Here is a tiny trained network, its code and every weight. The questions are about switching its units off for an input and a target symbol, where a switched-off unit gives its printed mean instead of its output.

import numpy as np


def w(rows, s, z=0):
    codes = np.array(rows[::2]) - 128.0
    scale = np.full(codes.shape[1], s)
    scale[-1] = z or s
    return codes * scale


def norm(h):
    return h / np.sqrt((h * h).mean(-1, keepdims=True) + 1e-5)


def f(y):
    return y / 2 * (1 + np.tanh(0.7978845608 * (y + 0.044715 * y**3)))


def softmax(a):
    e = np.exp(a - a.max(-1, keepdims=True))
    return e / e.sum(-1, keepdims=True)


def log_softmax(a):
    a = a - a.max(-1, keepdims=True)
    return a - np.log(np.exp(a).sum(-1, keepdims=True))


def net(x, mask):
    ids = ['αβγδεζηλμξπστφψω'.index(c) for c in x.split()]
    T = len(ids)
    res = E[ids] + P[:T]
    r = norm(res)
    for j in range(2):
        rows = slice(2 * j, 2 * j + 2)
        q, k, v = (r @ M[0][rows].T for M in (Q, K, V))
        z = softmax(np.where(np.tri(T) > 0, q @ k.T / 2**0.5, -1e9)) @ v
        o = O[0][rows]
        res = res + np.where(mask[j], z, o[:, -1]) @ o[:, :-1]
    y = f(norm(res) @ A[0][:, :-1].T + A[0][:, -1])
    res = res + np.where(mask[2:6], y, B[0][:, -1]) @ B[0][:, :-1]
    return log_softmax(norm(res)[-1] @ U[:, :-1].T + U[:, -1])


Q, K, V, O, A, B = {}, {}, {}, {}, {}, {}
E = w([
[123,130,159,208,121,77],'α',
[170,71,162,157,176,110],'β',
[174,107,151,164,112,58],'γ',
[179,130,143,164,136,69],'δ',
[166,143,143,179,190,146],'ε',
[104,147,149,158,207,127],'ζ',
[191,141,167,198,158,125],'η',
[115,171,153,151,216,127],'λ',
[143,55,147,71,126,49],'μ',
[210,167,121,95,147,98],'ξ',
[169,97,149,171,80,69],'π',
[79,103,153,83,129,27],'σ',
[140,138,144,203,131,168],'τ',
[112,255,195,106,140,71],'φ',
[67,97,198,177,241,188],'ψ',
[193,108,76,12,208,214],'ω',
],0.0087)
P = w([
[215,158,7,157,245,51],'0',
[201,147,113,193,148,79],'1',
[186,113,176,167,121,130],'2',
[156,95,206,148,93,169],'3',
[146,84,214,111,59,224],'4',
[119,38,254,66,123,222],'5',
],0.0044)
Q[0] = w([
[101,124,1,137,77,83],'h1',
[198,61,142,92,112,142],'h1',
[119,86,230,111,106,129],'h2',
[123,88,143,104,167,92],'h2',
],0.0084)
K[0] = w([
[168,141,84,219,255,43],'h1',
[8,168,183,160,99,179],'h1',
[149,126,231,75,83,226],'h2',
[153,174,92,178,39,206],'h2',
],0.0061)
V[0] = w([
[245,35,29,171,63,150],'h1',
[138,66,105,3,86,56],'h1',
[169,243,67,23,151,133],'h2',
[66,68,151,124,122,31],'h2',
],0.0066)
O[0] = w([
[1,160,77,67,30,235,177],'h1',
[205,81,55,194,25,157,19],'h1',
[157,108,236,118,80,183,2],'h2',
[221,155,62,137,156,120,168],'h2',
],0.0077,0.00039)
A[0] = w([
[108,75,120,110,135,175,2],'n1',
[69,117,157,158,221,176,199],'n2',
[95,147,196,192,40,68,116],'n3',
[82,21,254,215,83,160,129],'n4',
],0.0054,0.0039)
B[0] = w([
[208,128,180,147,201,138,85],'n1',
[137,40,100,121,39,100,252],'n2',
[147,92,205,31,177,170,168],'n3',
[234,110,83,1,77,131,218],'n4',
],0.0057,0.003)
U = w([
[91,172,85,95,216,94,186],'α',
[86,142,50,124,164,118,96],'β',
[113,200,60,109,105,124,91],'γ',
[84,181,74,109,76,137,188],'δ',
[48,117,171,121,125,131,97],'ε',
[114,59,165,160,235,102,114],'ζ',
[17,119,151,130,115,121,250],'η',
[193,149,254,147,164,84,102],'λ',
[160,136,51,179,52,166,85],'μ',
[173,66,160,25,101,226,191],'ξ',
[70,95,55,138,100,164,60],'π',
[247,101,70,228,118,141,163],'σ',
[35,152,140,77,167,140,64],'τ',
[236,99,123,180,99,48,205],'φ',
[129,136,136,126,232,91,5],'ψ',
[141,136,184,54,29,185,142],'ω',
],0.0069,0.003)

Each question gives the input, a string of symbols that net reads in full, and the target symbol t.
The units are the heads (2 rows each of Q, K, V and O) and the neurons (one row each of A and B). Each row of codes is followed by its name. A weight is (code - 128) times the scale printed after its matrix; where a second scale follows, it is the last column's (O, A, B and U).
mask holds one flag per unit, heads first, then neurons. A switched-off unit (its flag False) gives its mean, the last column of its rows in O or B, instead of its output. The means were averaged over made-up inputs and are rounded, as every weight is.
A unit's drop is (log p(t) with every unit on - log p(t) with that unit switched off) / (log p(t) with every unit on - log p(t) with every unit switched off).
The circuit of an input: a set's keep is (log p(t) with only the set's units on - log p(t) with every unit switched off) / (log p(t) with every unit on - log p(t) with every unit switched off). Starting from all 6 units, units are removed one at a time, each time the one whose removal leaves the highest keep (on an exact tie, the one counted first), for as long as the keep stays at least 0.8.
circuit, biggest first: the units of the circuit, biggest drop first
k most important neurons: the k neurons with the biggest drops, biggest first
heads that matter: for each layer, one digit per head in row order, 1 if its drop is at least 0.15 and else 0, layers parted by /
drop when u is switched off: that unit's drop, to one decimal
input σ λ μ μ φ α, target φ: circuit, biggest first : (h1)
input ξ ω ξ, target ξ: circuit, biggest first : (h2 n4)
input ζ η ω ψ, target ξ: heads that matter : 00
input σ σ σ π, target σ: heads that matter : 11
input φ β σ μ, target σ: heads that matter : 11
input λ α ξ α σ, target φ: heads that matter : 11
input ψ φ φ λ σ λ, target σ: heads that matter : 10
input μ σ σ σ μ, target φ: heads that matter : 10
input δ ω β δ, target ξ: 2 most important neurons : (n3 n4)
input δ σ μ τ φ, target λ: 2 most important neurons : (n4 n3)
input σ ξ φ ξ, target λ: heads that matter : 11
input τ ω ξ σ, target ξ: 2 most important neurons : (n4 n3)
input τ ω α, target ξ: circuit, biggest first : (n4 n3)
input ξ ξ σ, target ξ: heads that matter : 01
input ζ γ ω ξ α, target ξ: circuit, biggest first : (n3)
input ω λ γ, target ξ: 2 most important neurons : (n4 n3)
input ω ξ ε, target ξ: circuit, biggest first : (h2 n4)
input η φ σ π φ, target λ: drop when h1 is switched off : 0.6
input ε π σ ξ, target σ: drop when n3 is switched off : 0.0
input φ τ φ α σ ξ, target φ: drop when h1 is switched off : 1.0
input η σ γ η σ ε, target σ: circuit, biggest first : (h1)
